Below is a small trained network, with its code and all its weights. Each question gives an input and a target symbol and asks what happens when units are switched off, that is, made to give their printed mean instead of their output.

import numpy as np


def w(rows, s, z=0):
    codes = np.array(rows[::2]) - 128.0
    scale = np.full(codes.shape[1], s)
    scale[-1] = z or s
    return codes * scale


def norm(h):
    return h / np.sqrt((h * h).mean(-1, keepdims=True) + 1e-5)


def f(y):
    return y / 2 * (1 + np.tanh(0.7978845608 * (y + 0.044715 * y**3)))


def softmax(a):
    e = np.exp(a - a.max(-1, keepdims=True))
    return e / e.sum(-1, keepdims=True)


def log_softmax(a):
    a = a - a.max(-1, keepdims=True)
    return a - np.log(np.exp(a).sum(-1, keepdims=True))


def net(x, mask):
    ids = ['ΘΠΩαζτ'.index(c) for c in x.split()]
    T = len(ids)
    res = E[ids] + P[:T]
    u = 0
    for l in range(3):
        r = norm(res)
        for j in range(2):
            rows = slice(2 * j, 2 * j + 2)
            q, k, v = (r @ M[l][rows].T for M in (Q, K, V))
            z = softmax(np.where(np.tri(T) > 0, q @ k.T / 2**0.5, -1e9)) @ v
            o = O[l][rows]
            res = res + np.where(mask[u + j], z, o[:, -1]) @ o[:, :-1]
        u += 2
        y = f(norm(res) @ A[l][:, :-1].T + A[l][:, -1])
        res = res + np.where(mask[u : u + 4], y, B[l][:, -1]) @ B[l][:, :-1]
        u += 4
    return log_softmax(norm(res)[-1] @ U[:, :-1].T + U[:, -1])


Q, K, V, O, A, B = {}, {}, {}, {}, {}, {}
E = w([
[155,77,78,192,128,232,64,153,130,131],'Θ',
[141,103,209,83,75,164,157,191,101,170],'Π',
[106,130,107,105,164,182,162,211,153,144],'Ω',
[89,109,147,172,121,117,133,104,156,135],'α',
[251,148,109,142,155,127,122,124,115,85],'ζ',
[148,121,183,54,122,163,193,182,176,96],'τ',
],0.022)
P = w([
[111,249,141,109,154,165,99,71,147,142],'0',
[146,176,128,134,75,119,142,129,142,215],'1',
[136,134,128,126,97,75,137,141,162,208],'2',
[138,104,120,119,109,92,144,119,163,184],'3',
[125,94,151,124,130,91,120,129,153,149],'4',
[144,86,134,150,162,75,132,158,150,154],'5',
[128,79,144,140,115,138,136,113,157,101],'6',
[144,79,128,147,169,115,157,168,129,131],'7',
[133,75,164,131,125,163,128,121,129,72],'8',
[133,66,127,154,174,127,170,186,96,105],'9',
[130,70,168,113,120,182,119,140,92,48],'10',
],0.013)
Q[0] = w([
[107,107,123,75,195,152,241,241,123,134],'L0H1',
[142,1,156,172,194,96,163,105,166,114],'L0H1',
[68,140,109,176,181,108,123,64,163,137],'L0H2',
[10,170,160,97,87,127,112,164,159,182],'L0H2',
],0.0085)
K[0] = w([
[123,189,157,96,99,187,42,70,163,116],'L0H1',
[130,54,138,142,139,144,155,154,78,59],'L0H1',
[92,141,166,174,124,73,180,132,140,199],'L0H2',
[164,145,169,131,104,186,46,150,248,164],'L0H2',
],0.011)
V[0] = w([
[88,148,163,238,167,110,170,12,254,176],'L0H1',
[185,69,51,45,108,180,113,171,172,78],'L0H1',
[122,57,160,69,130,166,88,173,82,185],'L0H2',
[30,201,82,15,138,117,95,63,52,103],'L0H2',
],0.0062)
O[0] = w([
[51,48,91,157,180,125,179,37,98,86,158],'L0H1',
[144,150,208,107,170,39,3,126,147,118,116],'L0H1',
[86,157,119,113,140,122,142,135,104,170,159],'L0H2',
[186,129,177,180,255,143,140,82,124,177,2],'L0H2',
],0.0095,0.0075)
A[0] = w([
[148,235,113,124,113,107,134,113,175,114,111],'L0N1',
[153,65,79,158,29,174,146,152,94,121,247],'L0N2',
[159,58,122,184,86,104,100,69,153,3,107],'L0N3',
[105,80,130,53,156,103,186,175,236,207,205],'L0N4',
],0.0064,0.0013)
B[0] = w([
[117,76,58,123,167,84,99,2,72,88,129],'L0N1',
[149,115,168,192,193,20,67,151,85,122,253],'L0N2',
[113,124,154,103,125,85,100,232,37,185,178],'L0N3',
[158,130,164,250,84,61,225,238,91,105,231],'L0N4',
],0.0083,0.0071)
Q[1] = w([
[157,115,13,180,165,76,2,42,127,109],'L1H1',
[83,109,77,195,81,76,29,137,128,126],'L1H1',
[74,91,100,163,141,196,65,158,167,135],'L1H2',
[74,118,130,123,48,91,118,158,184,195],'L1H2',
],0.0097)
K[1] = w([
[80,41,114,68,2,85,102,199,179,80],'L1H1',
[114,27,125,102,128,116,138,241,34,119],'L1H1',
[167,94,134,233,100,218,107,143,181,151],'L1H2',
[55,134,187,155,104,133,166,115,134,107],'L1H2',
],0.0084)
V[1] = w([
[140,76,114,253,106,203,57,134,69,206],'L1H1',
[43,78,217,114,114,184,175,161,200,155],'L1H1',
[115,147,128,123,93,106,142,177,179,30],'L1H2',
[152,149,75,173,143,137,9,118,78,45],'L1H2',
],0.0076)
O[1] = w([
[129,79,98,170,100,253,70,146,171,169,144],'L1H1',
[16,85,233,133,120,186,163,150,126,169,200],'L1H1',
[117,137,118,147,177,113,78,116,208,107,190],'L1H2',
[78,60,230,151,150,103,143,217,92,113,3],'L1H2',
],0.011,0.0062)
A[1] = w([
[176,136,166,72,102,78,154,134,41,223,68],'L1N1',
[187,98,23,182,120,254,35,124,157,160,70],'L1N2',
[156,157,115,66,109,156,201,179,146,157,5],'L1N3',
[109,165,81,195,91,44,164,49,203,107,224],'L1N4',
],0.0061,0.0027)
B[1] = w([
[140,139,129,113,124,109,150,112,158,91,247],'L1N1',
[163,115,200,130,150,103,163,80,249,104,227],'L1N2',
[148,163,130,113,69,118,107,134,114,97,205],'L1N3',
[102,119,139,77,112,169,123,61,75,125,251],'L1N4',
],0.017,0.0023)
Q[2] = w([
[56,156,125,119,53,126,111,94,188,171],'L2H1',
[171,137,141,41,96,94,197,105,155,185],'L2H1',
[112,86,173,162,122,110,124,206,62,163],'L2H2',
[141,177,171,38,106,178,254,185,149,137],'L2H2',
],0.0094)
K[2] = w([
[60,58,182,66,73,196,213,94,155,168],'L2H1',
[189,245,110,151,197,226,254,156,65,33],'L2H1',
[129,123,96,73,165,131,242,187,164,94],'L2H2',
[144,212,134,113,188,230,110,67,68,192],'L2H2',
],0.0078)
V[2] = w([
[57,31,127,151,145,227,189,65,97,147],'L2H1',
[101,104,236,143,119,148,157,228,134,108],'L2H1',
[95,252,68,243,254,177,177,194,139,101],'L2H2',
[124,85,125,52,102,154,172,139,169,16],'L2H2',
],0.0059)
O[2] = w([
[224,163,161,71,155,85,101,168,127,94,138],'L2H1',
[245,171,44,101,206,159,163,15,72,189,252],'L2H1',
[63,57,100,2,61,24,67,153,186,188,81],'L2H2',
[109,151,172,151,200,59,132,109,170,39,186],'L2H2',
],0.0091,0.0027)
A[2] = w([
[121,150,175,130,96,154,133,212,121,125,138],'L2N1',
[210,144,78,105,124,111,104,89,83,96,114],'L2N2',
[139,141,157,107,130,75,163,133,118,122,4],'L2N3',
[44,89,86,150,127,177,155,3,120,160,204],'L2N4',
],0.015,0.0026)
B[2] = w([
[64,162,99,200,143,167,130,95,102,188,254],'L2N1',
[161,154,39,144,129,122,9,141,131,100,157],'L2N2',
[119,137,109,100,239,114,84,86,178,101,166],'L2N3',
[205,12,180,89,100,131,212,178,17,106,224],'L2N4',
],0.014,0.0093)
U = w([
[180,87,216,162,122,226,130,129,253,110,3],'Θ',
[57,222,121,175,106,250,163,103,71,184,187],'Π',
[49,77,108,9,98,134,102,184,171,211,51],'Ω',
[141,39,189,121,84,176,204,165,29,62,170],'α',
[202,155,13,112,137,174,61,121,73,79,205],'ζ',
[56,203,224,94,208,107,150,82,101,60,159],'τ',
],0.0048,0.0011)

Each question gives the input, a string of symbols that net reads in full, and the target symbol t.
The units are the heads (2 rows each of Q, K, V and O) and the neurons (one row each of A and B). Each row of codes is followed by its name. A weight is (code - 128) times the scale printed after its matrix; where a second scale follows, it is the last column's (O, A, B and U).
mask holds one flag per unit, layer by layer, with each layer's heads first. A switched-off unit (its flag False) gives its mean, the last column of its rows in O or B, instead of its output. The means were averaged over made-up inputs and are rounded, as every weight is.
A unit's drop is (log p(t) with every unit on - log p(t) with that unit switched off) / (log p(t) with every unit on - log p(t) with every unit switched off).
The circuit of an input: a set's keep is (log p(t) with only the set's units on - log p(t) with every unit switched off) / (log p(t) with every unit on - log p(t) with every unit switched off). Starting from the 12 units with the biggest drops (on a tie, the unit counted first), units are removed one at a time, each time the one whose removal leaves the highest keep (on an exact tie, the one counted first), for as long as the keep stays at least 0.8.
units of the circuit, in order: the units of the circuit, biggest drop first
most important unit: the unit with the biggest drop
top k neurons: the k neurons with the biggest drops, biggest first
k most important neurons of layer l: the k neurons of layer l with the biggest drops, biggest first
which heads matter: for each layer, one digit per head in row order, 1 if its drop is at least 0.15 and else 0, layers parted by /
drop of u: that unit's drop, to one decimal
input τ ζ α Π Π α Π, target τ: units of the circuit, in order -> [L0H2 L1H1 L2N3]
input Π α Ω Π, target Π: which heads matter -> 00 / 00 / 00
input ζ α ζ Ω Π Θ ζ τ τ, target ζ: most important unit -> L1H1
input Π α Π Π Π τ, target Π: 2 most important neurons of layer 2 -> [L2N1 L2N4]
input τ Ω Θ Π ζ Π ζ Π Π Π Θ, target Π: which heads matter -> 10 / 01 / 00
input Π α ζ Π α Π ζ, target Π: units of the circuit, in order -> [L2H1 L2N4 L0N3]
input α Π Θ Π Θ α α ζ Ω α, target ζ: which heads matter -> 10 / 10 / 10
input ζ τ ζ Π α Π Θ α, target Π: which heads matter -> 11 / 10 / 11
input ζ Θ ζ, target Θ: units of the circuit, in order -> [L1H1 L1N2]
input Π τ α τ τ τ Π Θ τ α, target τ: top 2 neurons -> [L0N4 L2N2]
input α ζ α α ζ τ τ ζ, target τ: which heads matter -> 00 / 11 / 11
input Π α τ α Π Π Π τ α, target Π: units of the circuit, in order -> [L2N1 L0H1 L0N3 L0N2]
input Π α τ α ζ τ Π τ α, target ζ: top 2 neurons -> [L0N3 L2N2]
input Ω Θ Θ Π Π τ α Π Π Π τ, target Ω: most important unit -> L2H2
input τ Π Π τ Ω τ τ, target τ: which heads matter -> 00 / 10 / 00
input Ω Π Θ, target Θ: which heads matter -> 01 / 00 / 00
input Π Π α Θ α, target Θ: which heads matter -> 00 / 10 / 10
input ζ α Π ζ Π α Θ α, target Θ: which heads matter -> 10 / 10 / 00
input Θ ζ τ, target Θ: which heads matter -> 01 / 10 / 00
input Π Π α, target α: which heads matter -> 00 / 00 / 00
input Π Π α α Π α α Π Ω, target Π: units of the circuit, in order -> [L2N1]
input α Ω α τ α, target τ: which heads matter -> 00 / 00 / 11
input Π τ Π ζ τ Θ τ Π, target Π: which heads matter -> 01 / 00 / 00
input α Ω ζ Π α Π τ τ ζ, target Π: 2 most important neurons of layer 0 -> [L0N3 L0N2]
input Ω ζ ζ τ, target Ω: drop of L2H2 -> 1.4
input α α Π Ω, target α: drop of L0H1 -> 2.1
input τ Θ Π Ω, target τ: most important unit -> L0H2
input τ ζ τ, target τ: drop of L0H2 -> 1.2
input ζ Π Π τ Ω τ α Π, target ζ: drop of L2N2 -> 0.1
